Each row is shifted at random along 4 fixed directions that mean nothing.
Known rows, with every way that one mark hangs from another
K{S{A{M{U} T{E} Z{C}}}}: [ 18.3  32.3   2.2 -20.2 -35.0   5.0 -16.8  16.9 -12.6 -27.4   0.8  22.0
  -4.3   7.8   8.8  22.3  11.4  -8.4 -15.6   5.2 -19.9  -7.7 -19.2 -15.9
  -5.3  -7.7 -28.6 -18.5 -42.1 -16.0   2.8  29.9 -18.1 -32.0 -12.4  14.1
  -4.7 -27.1 -16.3  -5.8  -4.8  -4.5]
M{U{A{T{E} Z} S}}: [ 21.4   1.5 -11.7  -5.5   8.6  -9.0  -1.6  -7.3   2.2  17.7 -10.5 -22.9
 -46.1  18.6 -20.3  37.2   7.2   8.5 -24.0  16.3 -32.8  17.4   4.7 -21.4
  -7.5   3.7  -7.7  12.3 -26.9 -12.2  24.3 -24.0   9.3 -19.3  -1.1  -9.7
  -7.8 -39.1 -16.4  26.9   9.7  -8.1]
Z{A{T U{S}}}: [ 18.7  -6.2  -2.3 -13.0 -15.7  -0.2  23.6 -12.1  -8.5   4.3  -6.7   0.7
  30.7  -7.0  22.3  -9.6  -2.7  -1.0  -2.6   4.5   6.0  -9.1  20.6   4.6
  11.4   5.3  -6.9  11.3  11.7  13.1  -5.8  15.2  -6.9  22.9  -8.2   8.4
  12.9  22.8  -4.1 -21.3   2.7 -13.0]
Z{C{E} M}: [ 18.5   6.6  -0.2  -4.6 -11.9  -3.5  17.1   4.9 -17.3  25.0 -27.0 -25.5
  15.1  18.9   8.0   6.7  -8.7  -0.6 -10.0  40.5  10.9   2.8  41.6  -4.9
   8.9   8.6  -9.6  15.4  -0.7  17.6  -6.8  -7.7   8.5  26.7 -10.6 -28.4
   1.2  17.5  -4.0   7.0  -1.9 -10.8]
E{M{C} T{K} U}: [ 16.6  28.3   0.2   0.6 -48.8 -16.4 -25.5  24.0  -6.9 -24.7  -8.3   8.6
  -3.0  10.6 -13.6  48.7  23.8  -4.3 -28.2  -9.7 -30.4   0.1   7.6 -39.0
   2.2   5.6 -41.4  -5.6 -47.9 -25.6  19.5  18.8  -5.9 -17.3 -13.3  -9.0
 -20.4 -18.3 -29.5  23.2 -21.6 -19.5]
C{E{T U}}: [ 21.9   5.2  -4.6  -0.3 -27.0 -13.1  -0.7   8.4  -2.7   9.0 -19.0  -9.1
   7.2   7.7  -6.5  25.6  13.0   3.1 -23.2   3.3 -12.5   1.4  23.0 -24.0
  14.7  10.2 -21.3  13.1 -11.3 -13.3  12.4  -2.8   2.6  10.4  -6.0 -12.9
 -10.6  11.0 -15.7  16.8 -10.2 -23.2]
Z{A{T U} M}: [ 11.4  15.1   0.3 -13.4 -10.9   2.1   1.4  -1.9  -2.4  -5.3   0.3   4.5
  -1.6   7.6   0.5   6.2   4.2  -4.7  -4.2   3.5 -11.2  -5.5  -2.4  -6.9
  -9.9  -4.9  -8.8   0.0 -17.8   0.1  -4.1  15.6  -8.8  -4.7  -4.2   7.0
   3.7 -12.4 -12.0  -5.6   5.0  -4.2]
U{S{A{M{C} T{E K} Z}}}: [ 11.2  -1.7  -5.2 -15.4 -10.5   5.5   7.0  -6.5  -7.5 -12.1  12.0  12.0
 -15.5 -10.8  21.8   1.1   8.5  -2.8 -17.4 -13.5 -19.2   9.0 -13.7   2.2
   1.5  -9.2  -1.2  -3.2   5.0  -0.6   4.8   7.5  -8.0 -22.1  -8.2  19.8
  13.3 -13.2 -13.7  -3.2   1.4  -3.0]
T{U{Z{C{E} M}}}: [ 18.1  21.4  -5.2 -26.4 -36.4  -0.9 -10.1  18.5  12.4 -15.6  -2.8  12.9
 -26.4   7.1  -6.9  33.3  16.3  -4.7 -12.2 -10.5 -17.3   8.4 -20.9 -27.6
  -4.7  -8.7 -14.9   1.3 -23.8 -38.8   9.0  18.2  -9.4 -46.2  13.4   8.8
 -13.9 -18.6 -25.6  12.9 -15.0 -23.9]
Z{A{E M T{K}} C}: [  7.4   7.6   0.4 -17.3  -8.4   7.1   8.2  -3.7  -5.6 -10.1   9.9   7.4
  -2.6   0.1   9.2  -3.2   6.3  -7.2  -7.1  -4.3  -8.5   2.4  -5.3  -1.5
  -7.4 -10.6  -3.6  -4.2  -3.6   6.6  -6.8  15.5  -7.8  -7.9  -6.7  13.4
   9.9  -6.5 -11.7  -4.9   4.3  -1.9]
Z{A{E T U} M{C}}: [  5.7  28.9   7.8 -12.8 -16.4   8.8  -7.5   5.6  -9.3 -24.6   5.7  16.8
   1.6  12.6   3.7   4.8   5.0  -7.9  -3.4   5.8 -11.8 -11.5  -9.7  -7.3
 -17.7 -10.8 -15.4 -16.5 -37.6   3.7 -10.1  31.6 -13.7 -19.4 -14.5  10.5
   1.5 -25.6 -10.0 -11.1   4.7   4.3]
K{T{U{S}} Z{A C M}}: [  2.4   4.9  -1.2 -19.3  13.4   5.5  16.5  -8.9  -8.9   5.3  12.8  -2.0
 -10.5   3.9  30.8  -8.4 -12.9  -5.8  13.3  24.4   0.6  14.5   5.4  11.9
  -8.3  -8.2  16.0  -1.6  13.4  13.2 -12.0   5.4   0.3   1.0   5.0   8.5
  21.2   4.1   3.9  -9.6  11.6   8.6]
S{A{E M} U{Z}}: [ 14.7  25.3  12.3   1.0 -29.0   7.3 -29.3   7.5 -18.8 -17.7  -6.1  10.7
  -3.1   5.1   5.0  20.6   5.4  -8.7 -25.2   8.5 -15.6 -18.2  -8.6 -14.8
  -7.1  -2.0 -30.4 -23.8 -55.2  -4.5   0.4  17.9 -10.2 -22.0 -26.4  -4.8
  -2.4 -33.1  -7.7  -2.1  -7.8   4.4]
Z{A{T} C}: [ -5.4  26.8  13.1  -4.8  -3.3   8.2 -10.6   1.7 -17.4 -24.5  14.3  13.1
   9.0   4.7  14.1  -5.4  -7.2 -13.8  10.4   8.1  -0.8  -9.3   0.0   3.6
 -19.0  -9.9  -5.3 -29.5 -24.7  17.7 -18.2  28.1  -8.6  -6.8 -21.9   1.8
  12.0 -17.5   1.1 -13.1   6.0  17.2]
U{A{T} S}: [  9.3   3.3   4.5   5.7   2.1  -3.5  -1.8  -9.3 -16.3  -3.4   2.0  -5.7
   0.5   1.1  11.1   8.6  -8.8  -2.8  -4.1  12.7  -6.9  -1.2  18.7   0.2
  -4.5   4.2  -7.6 -12.9 -16.1  15.0   0.3   2.2   1.8   6.3 -22.7  -9.8
  10.2 -14.3   1.4  -3.6   6.5   8.3]
A{E Z{C}}: [ 12.7  -2.2  -1.2  -8.6   3.2   4.8  11.3  -7.1  -3.3  21.3 -11.7 -16.7
  -4.2  10.5  -0.2  -2.7   2.1  -1.1 -13.0  18.3  -1.6   3.3  12.4  -6.6
   1.0  -0.6   2.3  12.1   0.0  10.4  -3.6 -10.7   3.0   8.5  -2.8  -2.7
   1.7  -0.5  -5.5   8.3   5.7  -4.9]
K{C S{A U}}: [ 12.1   6.7   3.9  -7.4 -14.3   4.3  -3.6   0.2 -19.5   3.5  -8.5   5.1
  13.8  -6.0  34.5  -6.8 -11.8  -4.6  -3.6  21.2   2.1  -7.4   2.7   6.6
   8.8   2.2  -7.2  -7.5   0.7  -2.0  -9.7   6.1  -8.7   9.5 -11.1   5.4
  12.5  17.0   4.5 -10.2  -2.5   1.2]
S{A{M{C} T{K} Z}}: [  0.9   5.0   1.0   6.3  22.5   4.2  -4.6 -13.4 -15.8   8.0   2.8 -13.2
 -36.4   8.2   2.1   1.3  -1.6   0.5 -19.8  17.1 -25.6  12.4   0.4   2.0
 -13.8  -6.4   5.1  -5.6 -15.6  20.2   0.3 -17.5   5.0  -6.8 -20.4  -5.9
  13.3 -37.5  -6.3  14.5  15.3  19.3]
Z{A C M}: [  8.8  16.9   3.0 -17.3 -13.6   3.0   6.3   5.6  -7.8  -1.4  -3.0  -1.3
   5.2  10.4  11.7   1.5  -7.0  -9.1   5.3  16.2   4.3  -1.3   7.0  -1.8
  -7.7  -4.5  -5.3  -1.7  -7.2   5.4 -11.3  15.5  -6.9  -0.2  -3.5  -2.8
   5.4   0.8  -7.4  -4.5  -0.2  -5.1]
Z{A{E{T{U}}} C M}: [ 12.9   7.6  -5.3 -19.1  -6.1  -0.1  14.7  -1.6  -1.5  11.3  -1.2 -11.7
  -5.8  14.4   3.9   7.3   5.3  -2.1  -9.1  12.4  -8.7   8.4  11.2  -8.2
  -4.2  -3.6  -4.4  13.9  -0.2   4.7   1.2   1.3   1.1   3.3   4.5   0.3
   3.9   0.8 -13.2   6.0   4.5 -11.5]
C{E{M U}}: [ -6.9   2.6   9.4   8.7   8.9   0.4  -8.7  -5.2  -4.1 -13.4  16.2  13.3
 -10.6  -3.0   9.8  -2.8   1.7  -4.9  -4.8 -11.5 -15.6   2.7  -6.6  -0.4
 -12.3  -9.6   9.1 -20.6 -12.3   3.2  -7.3   7.8  -3.0  -8.7 -15.4  -0.6
   7.9  -8.2   2.2   2.8   5.6  13.4]
K{S U{A Z{M}}}: [ 13.5  -1.1  -2.4 -14.9   3.7  -1.8  -0.2  -4.7   5.6   4.1   1.7   0.2
 -33.9   2.8   9.9  14.7  -6.1  -0.6  -0.1  10.7 -13.4  13.7 -11.9  -7.5
  -6.7  -3.6   5.8  -0.6  -8.7 -19.4   4.3  -2.1  -4.5 -21.0   7.8   8.1
   4.0 -13.1  -4.1   5.0   4.5  -2.6]
M{U{A{T} S}}: [ 26.3   1.3  -0.2   5.1 -15.3 -10.4  14.7  -6.1 -25.3  13.0 -26.3 -19.9
  28.8  10.8  11.9  16.2 -11.8   3.4 -10.0  36.8   4.3  -8.2  52.0  -4.2
  14.1  19.8 -24.3  10.3 -17.0  22.1   4.4   2.4   5.4  31.4 -26.1 -24.5
   3.4   8.5  -0.8  -8.6   2.2  -9.5]
A{T{U{Z}}}: [  7.6  -8.0  -5.9  -3.0  11.1   0.7   6.9 -17.1   3.0   9.0   3.8  -6.4
 -16.2  -0.4   1.6   4.2   6.2   0.5  -7.5  -3.3 -13.9   7.8   3.0  -3.3
  -3.0  -1.6   9.9   9.8   3.8   3.9   5.1  -8.7   4.1  -5.7   1.1   7.3
   7.5 -11.4  -5.5   4.3   8.9   0.0]
E{T{K U{S Z{C M}}}}: [ 15.0  17.6   2.2 -13.2 -40.4  -6.0   0.1   9.0 -16.6 -21.3   0.9   6.0
  13.0  -0.9  16.6  26.6   7.4  -9.3 -13.4   1.9  -7.4   2.8  21.9 -16.5
   3.3   2.8 -26.9  -6.8 -22.5   2.2   5.3  26.9  -0.7  -7.3 -13.1  -8.0
   3.3  -3.2 -18.4  -2.8 -17.9 -12.1]
K{S{A{Z{M}}} T}: [ 18.6   2.4  -2.3 -10.0  -4.2   0.6  10.6  -2.9 -18.7  18.9 -12.1 -12.7
   5.5   5.2  24.7   0.4  -9.7  -2.8  -6.1  34.0   1.3   2.7  17.8   5.4
   9.8   5.2  -4.1   6.5   6.2  10.5  -3.7  -7.0  -1.3  19.9  -7.4  -3.0
  13.5  10.7   0.9  -3.8   4.4  -1.1]
M{C{E{U{A S}}}}: [ 22.2  21.4   9.1   1.4 -42.6  -9.0  -7.1  16.4 -24.6 -18.4 -19.7   5.0
  27.7   5.9  16.5  26.6  -7.2  -2.3 -11.4  22.9   2.0 -10.9  33.4 -15.4
  11.6  12.3 -37.1 -14.7 -38.2  -0.9   0.3  27.2  -3.9   3.2 -29.9 -22.7
  -6.3   4.7  -5.2  -6.8 -15.2 -12.3]
E{M T{K{C} U{A S Z}}}: [ -2.2   2.4   2.7  -3.8   0.5  -5.8 -15.0  -7.1  -0.6 -30.0  31.4  16.9
 -39.9 -13.7  17.0  23.5   5.5  -5.2  -8.0 -21.9 -31.0  20.4 -15.9  -9.3
 -13.0  -9.7   0.0 -24.1 -17.1 -14.5  11.8  12.1  -1.8 -37.4  -6.7  12.9
   9.6 -28.9  -9.2   7.8  -2.1   7.9]
Z{A{M T U{S}} C{E}}: [ 23.9  10.9  -0.2 -12.0 -23.4  -2.7  14.4   2.6 -14.4   5.3 -17.2  -9.3
  14.6  10.1   9.7   9.0  -0.5   1.2 -17.7  25.7  -0.9  -2.8  26.0  -8.9
   6.6   5.0 -21.8   6.8 -15.1  10.8  -2.9  10.8  -2.1  15.4 -14.4 -10.5
   1.9   4.6 -10.9  -6.0  -0.6 -12.8]
Z{A{U} C}: [ 28.8  22.0  -7.9 -20.2 -32.1  -7.7  -4.7  14.3   3.5  14.1 -29.6 -16.6
  -9.6  22.4 -21.1  36.0   9.2   1.0 -18.7  21.4 -12.7  -0.2   9.1 -32.2
   1.1   6.6 -28.6  19.9 -30.4 -25.2  11.0  -0.1  -2.6  -5.4   7.3  -9.7
 -19.2  -9.7 -25.3  20.1  -9.8 -28.8]
Z{A C{E{T{K}}} M{U{S}}}: [  2.3  -2.7  -6.4 -13.8  16.0  -6.0  21.9  -8.0  -3.5  13.8   4.3 -16.5
 -32.5   9.5  10.4   3.0  -7.4   4.4  -6.1  14.3 -16.7  28.8  10.6   1.6
 -11.0  -6.8  13.9   9.3  11.1   7.2   1.8 -12.2   8.7  -3.5  -0.4 -10.7
  15.1  -4.4 -11.2  15.6   9.8  -2.7]
E{M{C} T{K} U{A S Z}}: [ 17.1  -9.3  -2.9  -0.3 -18.1 -16.0   9.0  -4.7  -6.6  -2.0  -0.6  -8.3
 -10.0  -4.9  16.2  23.2   4.3   3.6 -22.8  -1.6 -18.1  15.8  24.5 -14.6
  11.2   9.1 -15.0   7.9  -4.5  -0.5  18.0   1.2   3.0   1.1 -11.2  -5.9
   2.2   0.0 -15.4   9.5  -7.5 -15.9]
E{M{C} T{K} U{S{A} Z}}: [ 37.1  -0.4 -12.4 -14.1 -58.4 -20.9   3.2  14.2  -1.1   2.6 -22.1  -8.1
  -2.9  -2.1   6.2  43.4  19.6   5.3 -40.5  -6.5 -22.3   9.8  17.7 -33.2
  27.6  15.6 -39.5  25.8  -9.3 -30.3  31.4   2.6  -5.2  -4.7   0.0  -2.3
 -14.1   8.6 -34.4  19.0 -25.5 -45.4]
K{C S Z}: [ 22.2  14.3  -2.9  -7.8 -16.3  -6.0  -9.3  11.9 -10.4  13.5 -24.4 -11.4
  -3.0  14.6   3.4  26.1  -1.9  -2.1  -8.1  37.2  -3.0   4.0  14.5 -18.3
   9.3   8.9 -15.6   4.5 -18.0 -16.5   3.1  -8.3   0.8   4.8   0.3  -9.5
  -8.7   3.0  -4.2  15.2  -7.2  -8.7]
E{U{S{A}}}: [ 26.8  -1.2  -8.9 -10.8 -26.8 -10.3  -1.5   3.1   2.5  12.3 -16.4  -7.4
  -9.3  -0.3   0.4  24.1   6.9   3.6 -23.1  -1.1 -17.9   2.8   2.0 -19.0
  11.2   8.0 -17.8  14.6  -6.9 -25.7  17.0  -7.3  -4.8  -2.7   2.0  -1.0
  -6.3   1.4 -18.4  13.8  -9.6 -25.5]

Rows
[  9.8  17.6   1.6   1.1   5.4   1.6  -1.3  -2.4 -18.3   9.9 -13.6 -14.7
 -17.9  22.3   1.3   8.1  -6.0   1.8 -13.8  35.6 -16.6   1.3  12.0  -3.0
 -10.3   0.4  -8.1   1.9 -29.4  17.6  -0.7  -4.8   0.3  -2.8 -19.6 -12.4
   3.9 -31.1  -7.1   6.3  12.9   8.0]  S{A{T Z{M{C U}}}}
[ 18.5  10.8  -9.0  -8.6 -13.0  -7.5 -19.2   4.9   5.8   2.2  -4.0  -5.7
 -40.8   6.5 -15.5  33.4  11.6   1.9 -23.1  -6.0 -33.7   8.8 -19.7 -22.4
  -7.4  -1.0 -14.3   0.4 -24.0 -31.3  21.0 -13.5  -4.5 -28.0   0.9   2.8
  -7.6 -36.7 -22.0  25.6  -2.4 -11.7]  U{S{A{T}}}
[  8.3   8.8   1.2 -23.9  -8.6   7.0  12.6  -3.4  -7.1 -10.2  12.9   6.3
  -2.6   1.8  26.3   1.9  -3.8  -7.9   4.3  11.0  -0.2   6.4   1.1   2.5
  -7.4  -8.3   0.1  -6.5  -3.0   6.2  -6.7  20.6  -4.7 -13.1   0.4  12.0
  14.0  -3.4  -3.4 -14.1   2.8  -0.8]  K{T{U{S Z{A{E} C M}}}}
[ 31.7  -9.3  -6.9  -3.8  -4.9  -8.1  16.6  -8.5  -8.0  40.1 -36.8 -32.5
   3.3  13.5  -0.8  16.5  -6.6   7.0 -16.1  40.4   2.7   2.7  40.7 -13.0
  19.7  18.3 -11.8  30.8  -2.6   3.7   7.5 -19.9   8.8  29.5  -3.0 -18.8
  -3.9  16.4  -4.2   9.1   2.3 -19.2]  K{U{A{Z}}}
[ -3.3 -10.3   1.3   0.2  14.0  -4.0   9.5 -13.2  -9.3  -4.1  14.1   3.7
 -11.2  -7.0  28.6  -3.6  -3.8  -1.8  -0.9   3.2 -12.2  16.9   7.0   6.0
  -1.3  -3.5  13.7  -4.8  10.0   9.5  -1.4   0.3   1.4   0.7  -8.0   7.6
  17.0   5.0   2.6   0.3   6.8  10.0]  E{M{U{Z}} T{K{C S}}}
[ 30.8  17.2  -9.9 -27.5 -42.5  -1.9  -4.4  14.1  -4.0   2.2 -19.1  -0.9
  -7.4   5.8  -3.0  32.8  17.6  -2.2 -26.5   6.4 -16.3   3.3  -0.3 -27.6
  13.6   2.9 -30.4  14.3 -18.0 -29.0  14.3   8.1  -5.6 -16.2   5.0   7.2
 -10.6  -0.3 -27.3  12.9 -14.8 -29.9]  S{A{T{E K{U}} Z{C}}}
[  3.4  16.4  10.8   7.4   2.0   7.5 -11.6  -7.9 -20.3 -12.1   2.5   3.6
  -8.2   6.4  13.2   0.6  -3.6  -3.6 -13.5  17.6 -14.3  -8.3   2.8   1.1
 -12.6  -4.0 -10.0 -18.0 -35.4  21.9  -7.1  11.6  -4.8  -8.8 -28.9  -0.6
   9.8 -34.9   0.1  -8.7  10.1  19.3]  S{A{M{C} T U{Z}}}
[ -4.1 -19.4  -3.6  -8.9  33.9   9.6  17.5 -23.5  12.7  14.8  22.2  -4.2
 -34.6  -2.4   6.7 -25.6   8.5   0.1  -9.1 -13.1 -17.5  17.1 -20.2   7.2
 -12.3 -16.8  32.3   7.6  25.2  12.4  -4.5 -15.8  -2.5  -7.0   7.1  26.3
  14.9 -11.8  -3.8   6.4  22.6   8.8]  A{E{M} T Z{C}}
[ 14.4  -0.8   7.0  -3.9 -14.0   0.9   6.3  -7.1 -15.4  -7.9  -1.9   5.4
  20.3  -9.2  24.8  -1.0  -9.8  -6.3  -0.5   7.1   6.6  -8.5  18.0   3.1
   7.2   4.3  -9.0 -10.5  -6.6  12.6  -6.4  17.9  -6.1   7.5 -20.3  -1.5
  11.3   6.1   2.3 -17.9  -1.8  -1.5]  U{A{Z} S}
[ 23.1  13.6   0.4 -15.4 -35.9  -4.7   0.0  11.7  -5.3  -0.5 -11.5  -3.9
  -5.8   5.3  11.7  21.6   3.3  -1.3 -18.8  11.3  -5.7   3.2  10.9 -18.3
   8.6   3.2 -23.4   4.8 -15.4 -12.6   6.3  12.5  -4.5 -11.2  -3.8  -4.6
  -4.2  -0.6 -17.6   4.2 -11.9 -22.6]  S{U{A Z{C{E{T}} M}}}
[ -2.3   5.3   5.9   5.2  11.6  -0.6  -6.0  -8.9  -9.6 -12.3  15.3   6.8
 -10.9  -2.4  13.0   5.1  -3.9  -2.9  -0.1  -2.7 -13.5   5.5   5.7   1.8
  -9.0  -5.5   4.2 -18.8 -10.4   6.8  -2.6   7.0   3.3  -9.0 -17.3  -3.8
  12.6 -10.9   3.6  -0.3   7.7  12.2]  C{E{T{U{A}}}}
[ 15.9  19.1   3.6   1.4 -19.0  -6.4 -20.3   8.1  -8.2  -9.4  -5.3  -2.7
  -7.5  12.4 -11.3  33.7   8.2  -4.0 -17.0   5.4 -17.9  -4.4   8.4 -23.6
  -4.3   3.8 -27.2 -11.6 -41.1 -10.6  11.3   6.0  -1.1 -11.2 -16.6 -10.2
  -9.5 -24.7 -11.5  13.8  -4.8  -5.9]  U{A{E{T}}}
[-15.1   3.3  15.1   1.1  22.3  13.9   1.6 -20.1 -14.1 -23.1  29.9  18.1
   5.6 -11.6  30.7 -28.1 -13.4 -13.1  18.8  -5.6   3.5  -6.1  -5.0  22.7
 -19.3 -14.1  19.9 -31.3  -0.5  32.4 -23.7  23.9  -7.0  -5.8 -22.9  13.3
  29.1 -12.5  14.2 -26.4  16.6  29.5]  U{Z{A{T}}}
[ 14.0  12.5  -2.6  -8.9  -6.9  -4.8  -3.3  -0.2  -6.3   0.9   0.0 -12.0
 -28.4  13.7 -11.8  25.3  10.4   0.3 -27.9  10.6 -29.7  13.0   3.6 -20.8
 -13.3  -3.3 -16.8  -2.1 -32.4  -1.1  10.5  -4.5   3.3  -8.5  -9.7  -8.7
  -1.6 -30.6 -20.7  20.0   2.4  -2.7]  Z{A{E{U{S}} M T{K}} C}
[  7.1  -9.0  -1.8  -6.0   6.6   0.3  12.6 -13.7   4.0   6.1  10.5   0.2
  -6.5  -0.6   7.7  -7.2   8.3   0.0 -11.9 -10.2 -15.0   4.4  -1.5  -1.6
  -2.5  -5.8   6.2   6.4   7.4   6.0   0.6  -0.4  -4.4   5.9  -1.9  13.0
   9.0   1.9  -6.1   0.2  10.9  -3.2]  Z{A{E{T U} M}}
[ -3.2   2.4   9.7  -3.0   3.8   3.3  12.7 -11.1 -19.2 -12.2  20.1   4.7
  18.3  -1.7  32.3 -13.5  -5.5  -8.4  -0.4   5.5  -0.8   0.1  18.9  10.8
  -7.8  -6.0   1.3 -16.5  -1.3  32.8 -12.1  19.1  -0.8  14.6 -21.5  -0.4
  21.4   6.2   5.4 -16.5   8.4  13.1]  Z{A{E{M T{U{S}}}} C}
[ -9.1   7.6   6.9  10.0  17.6   0.3 -17.3  -6.9  -4.2 -11.5  20.8   6.4
 -24.9   5.9  -1.5  10.4   6.6  -6.8  -8.2  -8.8 -26.4   6.1  -9.5  -6.0
 -22.6 -10.7   7.9 -22.1 -25.1   3.4   0.5  -1.4   2.8 -16.2 -12.9  -3.3
   4.3 -27.9   0.0  13.5   8.8  20.0]  T{E{M U}}
[  2.4  15.2   5.3 -11.7  -5.8   7.9 -16.1  -3.3 -10.2 -23.4  18.5  17.1
 -28.8  -4.8   8.5  13.8   5.8  -8.8 -15.6 -10.5 -28.4   4.9 -23.6  -5.5
 -19.4 -14.9  -5.7 -26.1 -32.6  -6.1   1.2  14.3  -5.5 -35.9 -14.6   5.6
  12.0 -36.7 -11.7   2.6  -0.8  11.0]  T{K U{S{A{E Z{M}}}}}
[ 16.1   0.2   2.9   1.7 -11.0   3.5   9.3  -6.7 -29.4  15.4 -16.1 -12.0
  16.9   3.2  27.8  -6.4  -2.8  -0.2 -24.2  30.3  -1.8  -4.4  28.4   4.4
  15.0   6.9 -13.8   8.2  -2.3  25.0  -4.5  -2.7   1.4  25.2 -23.2  -7.0
  13.3  14.1  -1.5  -4.6   2.1  -1.0]  S{A{E{M{C}} T{K{Z}}} U}
[ -4.0   1.9   1.6   2.0  19.1   2.5  -9.3 -15.5   2.5  -8.5  18.7   7.1
 -29.2  -1.9  -2.0   0.6   4.7  -1.3  -6.3 -12.2 -27.3   5.3 -18.3  -2.5
 -21.6 -10.8  11.3 -15.0 -15.8   0.3   0.5  -2.1  -1.9 -17.9  -8.1  11.3
  10.0 -33.8  -4.3   5.0  13.3  16.4]  A{T U{S}}
[  6.0   5.4   3.0  -4.5   0.0   7.3  -8.5  -8.0  -9.5 -10.3   9.6  12.8
 -15.2  -3.6   8.8   2.0   6.2  -4.2 -14.8  -5.2 -21.2  -0.6 -15.0  -1.7
  -7.8  -9.2  -3.9 -13.0 -17.5  -1.7  -1.7   7.5  -7.0 -14.0 -14.0  13.0
  11.1 -16.8  -5.4  -1.6   6.7   8.7]  S{A{E M T{K{U}}}}
[ -4.0  -8.3   2.8   0.7  27.3  -3.2  10.1 -20.4  -3.1   8.0  18.9 -12.3
 -29.4   1.5  14.6  -4.1  -7.4  -0.6  -4.9   5.4 -17.7  18.2   6.7   5.0
 -17.2  -6.1  17.9  -5.3   1.4  20.4   0.0 -10.5   6.6   1.7  -8.0  -4.9
  19.8 -18.5  -0.5   5.7  15.2  14.1]  E{T U{S Z{A M}}}
[  9.9  -8.9  -6.1  -6.5   4.0  -8.5  13.8  -9.4  -5.1  10.7  -0.1 -17.7
 -26.2   5.7   9.3  18.9   1.2   2.8 -18.7   9.6 -18.8  23.6  16.8  -8.0
  -2.4   1.2   2.2  10.8  -1.1   4.1  12.6 -13.6  10.7  -4.9  -3.1 -11.6
   5.7  -7.2 -11.5  18.1   1.2  -6.7]  T{E{M{C} U{S Z{A}}} K}
